Below are the code and all the weights of a small trained network. Each question names an input and a target symbol and asks about switching units off, where a switched-off unit gives its printed mean instead of its output.

import numpy as np


def w(rows, s, z=0):
    codes = np.array(rows[::2]) - 128.0
    scale = np.full(codes.shape[1], s)
    scale[-1] = z or s
    return codes * scale


def f(y):
    return np.maximum(y, 0)


def softmax(a):
    e = np.exp(a - a.max(-1, keepdims=True))
    return e / e.sum(-1, keepdims=True)


def log_softmax(a):
    a = a - a.max(-1, keepdims=True)
    return a - np.log(np.exp(a).sum(-1, keepdims=True))


def net(x, mask):
    ids = ['ΓΔΘΦΨαεζηλμπστω'.index(c) for c in x.split()]
    T = len(ids)
    res = E[ids] + P[:T]
    u = 0
    for l in range(3):
        r = res
        for j in range(2):
            rows = slice(3 * j, 3 * j + 3)
            q, k, v = (r @ M[l][rows].T for M in (Q, K, V))
            z = softmax(np.where(np.tri(T) > 0, q @ k.T / 3**0.5, -1e9)) @ v
            o = O[l][rows]
            res = res + np.where(mask[u + j], z, o[:, -1]) @ o[:, :-1]
        u += 2
        y = f(res @ A[l][:, :-1].T + A[l][:, -1])
        res = res + np.where(mask[u : u + 4], y, B[l][:, -1]) @ B[l][:, :-1]
        u += 4
    return log_softmax(res[-1] @ U[:, :-1].T + U[:, -1])


Q, K, V, O, A, B = {}, {}, {}, {}, {}, {}
E = w([
[128,159,104],'Γ',
[57,54,144],'Δ',
[86,171,117],'Θ',
[176,154,89],'Φ',
[127,152,158],'Ψ',
[110,24,115],'α',
[88,115,176],'ε',
[147,107,39],'ζ',
[205,152,244],'η',
[136,122,149],'λ',
[132,53,117],'μ',
[85,130,164],'π',
[136,156,105],'σ',
[148,113,134],'τ',
[252,112,194],'ω',
],0.016)
P = w([
[99,253,65],'0',
[94,151,70],'1',
[95,111,90],'2',
[108,82,102],'3',
[108,80,105],'4',
[134,76,101],'5',
[135,67,104],'6',
[141,64,109],'7',
[143,72,122],'8',
],0.0033)
Q[0] = w([
[159,117,108],'L0H0',
[74,191,2],'L0H0',
[63,174,34],'L0H0',
[146,163,160],'L0H1',
[128,58,55],'L0H1',
[92,169,86],'L0H1',
],0.013)
K[0] = w([
[134,137,108],'L0H0',
[119,2,56],'L0H0',
[123,9,93],'L0H0',
[94,114,90],'L0H1',
[196,145,205],'L0H1',
[155,139,93],'L0H1',
],0.015)
V[0] = w([
[167,248,190],'L0H0',
[156,47,133],'L0H0',
[103,139,189],'L0H0',
[213,81,254],'L0H1',
[132,96,115],'L0H1',
[125,222,153],'L0H1',
],0.0049)
O[0] = w([
[142,97,234,77],'L0H0',
[177,181,62,112],'L0H0',
[107,183,173,114],'L0H0',
[96,2,78,7],'L0H1',
[147,104,138,113],'L0H1',
[79,190,89,172],'L0H1',
],0.0051,0.0011)
A[0] = w([
[54,45,154,252],'L0N0',
[128,129,125,111],'L0N1',
[246,187,237,121],'L0N2',
[2,168,135,151],'L0N3',
],0.0072,0.0036)
B[0] = w([
[53,124,120,252],'L0N0',
[125,133,136,128],'L0N1',
[214,2,98,189],'L0N2',
[142,179,207,222],'L0N3',
],0.008,0.0043)
Q[1] = w([
[173,16,194],'L1H0',
[133,79,247],'L1H0',
[170,146,115],'L1H0',
[115,208,23],'L1H1',
[86,221,82],'L1H1',
[140,66,128],'L1H1',
],0.011)
K[1] = w([
[204,159,226],'L1H0',
[146,184,251],'L1H0',
[118,80,148],'L1H0',
[126,11,82],'L1H1',
[126,11,124],'L1H1',
[124,190,98],'L1H1',
],0.011)
V[1] = w([
[150,120,98],'L1H0',
[188,203,98],'L1H0',
[125,15,15],'L1H0',
[196,90,223],'L1H1',
[41,38,66],'L1H1',
[252,147,187],'L1H1',
],0.0045)
O[1] = w([
[113,141,122,94],'L1H0',
[117,107,49,3],'L1H0',
[52,254,119,111],'L1H0',
[233,96,158,101],'L1H1',
[148,244,106,142],'L1H1',
[232,32,128,5],'L1H1',
],0.0051,0.00058)
A[1] = w([
[62,28,44,126],'L1N0',
[180,91,42,164],'L1N1',
[94,255,133,2],'L1N2',
[73,229,62,134],'L1N3',
],0.0077,0.0082)
B[1] = w([
[211,221,169,208],'L1N0',
[43,82,39,209],'L1N1',
[203,2,13,180],'L1N2',
[152,204,177,253],'L1N3',
],0.0084,0.0052)
Q[2] = w([
[254,152,9],'L2H0',
[154,23,137],'L2H0',
[251,79,34],'L2H0',
[209,51,167],'L2H1',
[124,95,37],'L2H1',
[100,170,190],'L2H1',
],0.0095)
K[2] = w([
[219,110,55],'L2H0',
[185,27,216],'L2H0',
[254,102,95],'L2H0',
[227,40,115],'L2H1',
[124,123,28],'L2H1',
[92,152,226],'L2H1',
],0.0098)
V[2] = w([
[203,165,248],'L2H0',
[246,99,228],'L2H0',
[225,135,241],'L2H0',
[102,57,216],'L2H1',
[2,28,63],'L2H1',
[233,175,233],'L2H1',
],0.0063)
O[2] = w([
[190,233,215,179],'L2H0',
[200,134,190,88],'L2H0',
[204,197,210,138],'L2H0',
[144,71,64,29],'L2H1',
[158,2,182,1],'L2H1',
[100,176,71,182],'L2H1',
],0.0073,0.00098)
A[2] = w([
[83,207,122,59],'L2N0',
[253,90,111,7],'L2N1',
[141,198,222,123],'L2N2',
[226,139,70,158],'L2N3',
],0.0072,0.012)
B[2] = w([
[191,45,157,204],'L2N0',
[2,234,166,178],'L2N1',
[62,89,194,253],'L2N2',
[203,133,89,252],'L2N3',
],0.0089,0.0046)
U = w([
[2,177,215,162],'Γ',
[65,59,172,167],'Δ',
[109,43,86,194],'Θ',
[37,161,75,106],'Φ',
[129,119,125,50],'Ψ',
[146,139,108,254],'α',
[118,123,113,181],'ε',
[111,134,129,20],'ζ',
[184,193,83,94],'η',
[135,165,108,160],'λ',
[131,115,123,64],'μ',
[120,136,120,132],'π',
[245,50,112,151],'σ',
[196,163,177,26],'τ',
[121,133,129,31],'ω',
],0.0084,0.0029)

Each question gives the input, a string of symbols that net reads in full, and the target symbol t.
The units are the heads (3 rows each of Q, K, V and O) and the neurons (one row each of A and B). Each row of codes is followed by its name. A weight is (code - 128) times the scale printed after its matrix; where a second scale follows, it is the last column's (O, A, B and U).
mask holds one flag per unit, layer by layer, with each layer's heads first. A switched-off unit (its flag False) gives its mean, the last column of its rows in O or B, instead of its output. The means were averaged over made-up inputs and are rounded, as every weight is.
A unit's drop is (log p(t) with every unit on - log p(t) with that unit switched off) / (log p(t) with every unit on - log p(t) with every unit switched off).
The circuit of an input: a set's keep is (log p(t) with only the set's units on - log p(t) with every unit switched off) / (log p(t) with every unit on - log p(t) with every unit switched off). Starting from the 12 units with the biggest drops (on a tie, the unit counted first), units are removed one at a time, each time the one whose removal leaves the highest keep (on an exact tie, the one counted first), for as long as the keep stays at least 0.8.
circuit, biggest first: the units of the circuit, biggest drop first
most important unit: the unit with the biggest drop
k most important neurons: the k neurons with the biggest drops, biggest first
k most important neurons of layer l: the k neurons of layer l with the biggest drops, biggest first
which heads matter: for each layer, one digit per head in row order, 1 if its drop is at least 0.15 and else 0, layers parted by /
input σ Θ Γ Θ α τ Φ, target η: 3 most important neurons : [L1N3; L0N0; L1N2]
input τ Γ α η Γ, target τ: circuit, biggest first : [L1H1; L2H0; L0N2]
input Θ Θ Ψ Θ Θ α, target σ: 2 most important neurons : [L0N3; L1N3]
input ε α ζ Θ Ψ ε Θ Φ, target Φ: 4 most important neurons : [L1N1; L1N3; L1N0; L0N3]
input Θ Φ μ ε ε ε η ζ, target Φ: which heads matter : 01 / 00 / 10
input Θ Ψ Ψ σ τ, target σ: most important unit : L1H0
input Φ σ Θ Φ Ψ ζ μ Φ, target Φ: circuit, biggest first : [L2H0; L1N1; L0H0; L1H0]
input Θ Θ σ π Θ π μ, target σ: 4 most important neurons : [L0N3; L1N3; L1N0; L2N1]
input Γ Θ Φ Θ σ Θ Φ Θ Θ, target Γ: circuit, biggest first : [L1N2; L1N1; L0N3; L2N2]
input η ε Φ π σ, target τ: circuit, biggest first : [L1H1; L0N2; L2H0]
input μ Θ η λ ζ σ, target Φ: which heads matter : 11 / 10 / 10
input Θ Γ η τ Θ, target τ: circuit, biggest first : [L2H0; L1H1; L0N2]
input Θ ε ω Φ Θ Φ, target σ: circuit, biggest first : [L1H1; L2N3; L0N2]
input Θ ω ε τ λ, target σ: 3 most important neurons : [L0N3; L1N3; L1N1]
input ω Δ Γ ε, target Γ: most important unit : L1N0
input Θ α Θ ε η Θ Θ ε Φ, target τ: circuit, biggest first : [L2H0; L0N2]
input π Θ Φ Φ, target Θ: which heads matter : 00 / 00 / 10
input Φ Φ τ, target Θ: circuit, biggest first : [L2H0; L1N1; L1N3; L0N3]
input Φ Θ μ π τ ζ Θ, target Φ: which heads matter : 10 / 00 / 10
input Δ λ π ε ζ η Θ, target τ: circuit, biggest first : [L0N2; L1H1; L2H0]
input τ η Φ α π Δ, target Γ: 3 most important neurons of layer 0 : [L0N2; L0N0; L0N3]
input τ α τ μ ζ, target Φ: which heads matter : 10 / 00 / 10
input Θ Θ ζ Δ, target Γ: which heads matter : 00 / 00 / 10
input Ψ ω Θ ε Θ λ Θ, target σ: 2 most important neurons : [L0N2; L1N1]
input ω τ Θ Φ λ Θ Γ, target σ: circuit, biggest first : [L1H1; L1N1; L0N2; L2H0]
input Φ Θ Θ Φ σ η ε Φ σ, target τ: circuit, biggest first : [L1H1; L2H0; L0N2]
input τ ε ε ε π η Θ Φ, target τ: which heads matter : 10 / 00 / 10
input η τ τ Γ, target τ: which heads matter : 10 / 01 / 10
input μ Γ α Φ Θ τ σ σ, target η: most important neuron of layer 2 : [L2N3]
input Θ Θ σ μ, target σ: 4 most important neurons : [L0N3; L1N0; L1N3; L2N1]
